Here is a tiny trained network, its code and every weight. The questions are about switching its units off for an input and a class, where a switched-off unit gives its printed mean instead of its output.

import numpy as np


def w(rows, s, z=0):
    codes = np.array(rows[::2]) - 128.0
    scale = np.full(codes.shape[1], s)
    scale[-1] = z or s
    return codes * scale


def f(y):
    return y / 2 * (1 + np.tanh(0.7978845608 * (y + 0.044715 * y**3)))


def log_softmax(a):
    a = a - a.max(-1, keepdims=True)
    return a - np.log(np.exp(a).sum(-1, keepdims=True))


def net(x, mask):
    res = np.array(x, float).reshape(1, 6) / 4 @ E
    y = f(res @ A[0][:, :-1].T + A[0][:, -1])
    res = res + np.where(mask, y, B[0][:, -1]) @ B[0][:, :-1]
    return log_softmax(res[-1] @ U[:, :-1].T + U[:, -1])


A, B = {}, {}
E = w([
[125,128,127,129],'x0',
[212,106,214,230],'x1',
[85,62,50,255],'x2',
[201,26,96,47],'x3',
[125,129,127,129],'x4',
[64,57,209,108],'x5',
],0.0063)
A[0] = w([
[97,170,148,157,53],'neuron 1',
[77,67,107,167,85],'neuron 2',
[222,212,84,92,167],'neuron 3',
[139,60,129,113,63],'neuron 4',
[68,153,84,87,63],'neuron 5',
[116,103,59,177,93],'neuron 6',
[8,66,170,89,131],'neuron 7',
[206,44,99,66,49],'neuron 8',
[87,64,211,131,173],'neuron 9',
[218,145,212,150,62],'neuron 10',
[93,133,75,58,20],'neuron 11',
[177,166,46,170,138],'neuron 12',
[179,144,154,167,177],'neuron 13',
[58,135,90,90,28],'neuron 14',
[192,105,189,198,122],'neuron 15',
[161,79,134,101,193],'neuron 16',
[126,94,104,126,2],'neuron 17',
[73,76,183,107,109],'neuron 18',
[169,117,169,167,30],'neuron 19',
[75,186,162,159,47],'neuron 20',
[95,93,92,172,70],'neuron 21',
[170,97,116,99,5],'neuron 22',
[118,85,157,115,222],'neuron 23',
[152,177,176,88,20],'neuron 24',
[203,25,86,122,107],'neuron 25',
[58,187,150,143,20],'neuron 26',
[132,153,226,63,134],'neuron 27',
[175,155,93,124,108],'neuron 28',
[77,184,139,169,29],'neuron 29',
[174,187,74,148,62],'neuron 30',
[69,126,95,105,92],'neuron 31',
[92,172,47,71,118],'neuron 32',
[173,78,112,103,30],'neuron 33',
[112,124,124,158,49],'neuron 34',
[163,203,151,62,57],'neuron 35',
[62,70,185,129,45],'neuron 36',
[171,114,168,202,18],'neuron 37',
[199,116,184,158,42],'neuron 38',
[100,230,185,180,198],'neuron 39',
[78,168,139,181,89],'neuron 40',
[144,141,166,161,42],'neuron 41',
[184,124,167,162,38],'neuron 42',
[89,131,105,182,96],'neuron 43',
[136,57,44,192,75],'neuron 44',
[159,180,177,83,11],'neuron 45',
[88,87,88,178,78],'neuron 46',
[156,138,164,83,54],'neuron 47',
[201,138,21,145,129],'neuron 48',
],0.012,0.0058)
B[0] = w([
[138,153,116,97,136],'neuron 1',
[167,137,173,146,167],'neuron 2',
[94,189,143,206,246],'neuron 3',
[144,183,128,109,146],'neuron 4',
[201,24,78,149,166],'neuron 5',
[154,120,192,133,172],'neuron 6',
[137,178,115,189,217],'neuron 7',
[140,189,101,89,210],'neuron 8',
[129,201,97,187,213],'neuron 9',
[152,90,97,155,203],'neuron 10',
[194,122,89,135,166],'neuron 11',
[114,182,144,185,194],'neuron 12',
[111,106,82,139,194],'neuron 13',
[202,78,75,138,153],'neuron 14',
[144,107,78,133,215],'neuron 15',
[73,160,113,109,204],'neuron 16',
[255,155,145,40,113],'neuron 17',
[166,203,125,221,173],'neuron 18',
[204,101,82,127,140],'neuron 19',
[157,189,117,28,154],'neuron 20',
[187,119,191,128,154],'neuron 21',
[218,155,140,39,129],'neuron 22',
[70,149,116,153,204],'neuron 23',
[161,113,179,110,155],'neuron 24',
[90,210,112,49,212],'neuron 25',
[176,140,85,39,148],'neuron 26',
[151,115,167,171,236],'neuron 27',
[129,186,149,165,148],'neuron 28',
[150,173,95,81,150],'neuron 29',
[144,175,131,154,156],'neuron 30',
[179,92,101,172,155],'neuron 31',
[154,85,94,164,212],'neuron 32',
[156,169,114,32,142],'neuron 33',
[175,143,149,88,118],'neuron 34',
[180,80,212,165,196],'neuron 35',
[205,223,126,167,156],'neuron 36',
[139,95,112,126,159],'neuron 37',
[175,75,71,122,167],'neuron 38',
[93,155,98,64,254],'neuron 39',
[118,171,126,76,167],'neuron 40',
[197,113,76,86,130],'neuron 41',
[154,86,96,133,147],'neuron 42',
[146,128,156,75,160],'neuron 43',
[171,108,223,103,198],'neuron 44',
[164,83,218,97,160],'neuron 45',
[176,104,213,111,166],'neuron 46',
[137,129,182,116,152],'neuron 47',
[113,172,130,172,200],'neuron 48',
],0.0081,0.007)
U = w([
[177,115,218,118,111],'0',
[142,180,98,52,84],'1',
[177,87,62,154,97],'2',
[109,137,127,145,240],'3',
[121,184,126,194,7],'4',
[108,128,128,135,251],'5',
[5,53,139,111,96],'6',
[83,47,146,79,81],'7',
],0.016)

Each question gives the input, the list of numbers given to net, and the class t.
The units are the neurons (one row each of A and B). Each row of codes is followed by its name. A weight is (code - 128) times the scale printed after its matrix; where a second scale follows, it is the last column's (A, B and U).
mask holds one flag per neuron, in row order. A switched-off neuron (its flag False) gives its mean, the last column of its row in B, instead of its output. The means were averaged over made-up inputs and are rounded, as every weight is.
A unit's drop is (log p(t) with every unit on - log p(t) with that unit switched off) / (log p(t) with every unit on - log p(t) with every unit switched off).
The circuit of an input: a set's keep is (log p(t) with only the set's units on - log p(t) with every unit switched off) / (log p(t) with every unit on - log p(t) with every unit switched off). Starting from the 12 units with the biggest drops (on a tie, the unit counted first), units are removed one at a time, each time the one whose removal leaves the highest keep (on an exact tie, the one counted first), for as long as the keep stays at least 0.8.
units of the circuit, in order: the units of the circuit, biggest drop first
unit that matters most: the unit with the biggest drop
top k neurons: the k neurons with the biggest drops, biggest first
drop of u: that unit's drop, to one decimal
input [5,-7,4,7,7,4], class 1: units of the circuit, in order => neuron 25
input [5,2,-2,-7,7,-6], class 1: units of the circuit, in order => neuron 39; neuron 20
input [-1,-3,1,-4,4,6], class 4: units of the circuit, in order => neuron 7; neuron 18
input [2,7,-2,7,4,8], class 4: units of the circuit, in order => neuron 9; neuron 18
input [-1,6,6,-3,5,1], class 0: units of the circuit, in order => neuron 44; neuron 46
input [-4,2,-2,-5,-5,0], class 1: units of the circuit, in order => neuron 39; neuron 20; neuron 3
input [2,-3,-2,5,-5,-7], class 4: units of the circuit, in order => neuron 3; neuron 48
input [6,6,-3,-7,-1,-6], class 1: units of the circuit, in order => neuron 39; neuron 20
input [2,-4,2,7,-3,7], class 1: units of the circuit, in order => neuron 25; neuron 8
input [6,-8,-1,6,-7,-7], class 2: top 2 neurons => neuron 32; neuron 5
input [-3,-7,-1,-3,7,8], class 4: top 2 neurons => neuron 7; neuron 18
input [1,8,7,0,1,-1], class 2: top 3 neurons => neuron 15; neuron 13; neuron 38
input [-5,-4,5,6,-2,-8], class 4: units of the circuit, in order => neuron 48; neuron 12
input [5,1,-8,7,-4,-7], class 0: unit that matters most => neuron 35
input [-7,5,-8,-8,-7,-2], class 0: top 2 neurons => neuron 35; neuron 45
input [5,3,7,7,5,-7], class 0: top 2 neurons => neuron 44; neuron 6
input [6,0,-7,-8,-4,-5], class 1: top 4 neurons => neuron 39; neuron 20; neuron 26; neuron 29
input [1,-7,-1,-7,5,3], class 1: top 2 neurons => neuron 20; neuron 26
input [4,-5,-8,-8,-8,3], class 0: top 2 neurons => neuron 35; neuron 27
input [-5,5,8,3,4,-4], class 0: units of the circuit, in order => neuron 44
input [3,8,4,8,-2,-6], class 1: top 3 neurons => neuron 25; neuron 8; neuron 33
input [4,6,-2,-1,0,2], class 2: drop of neuron 15 => 0.1
input [-3,-5,8,-8,4,7], class 0: drop of neuron 2 => 0.2
input [7,-5,-5,5,-1,7], class 4: drop of neuron 7 => 0.3
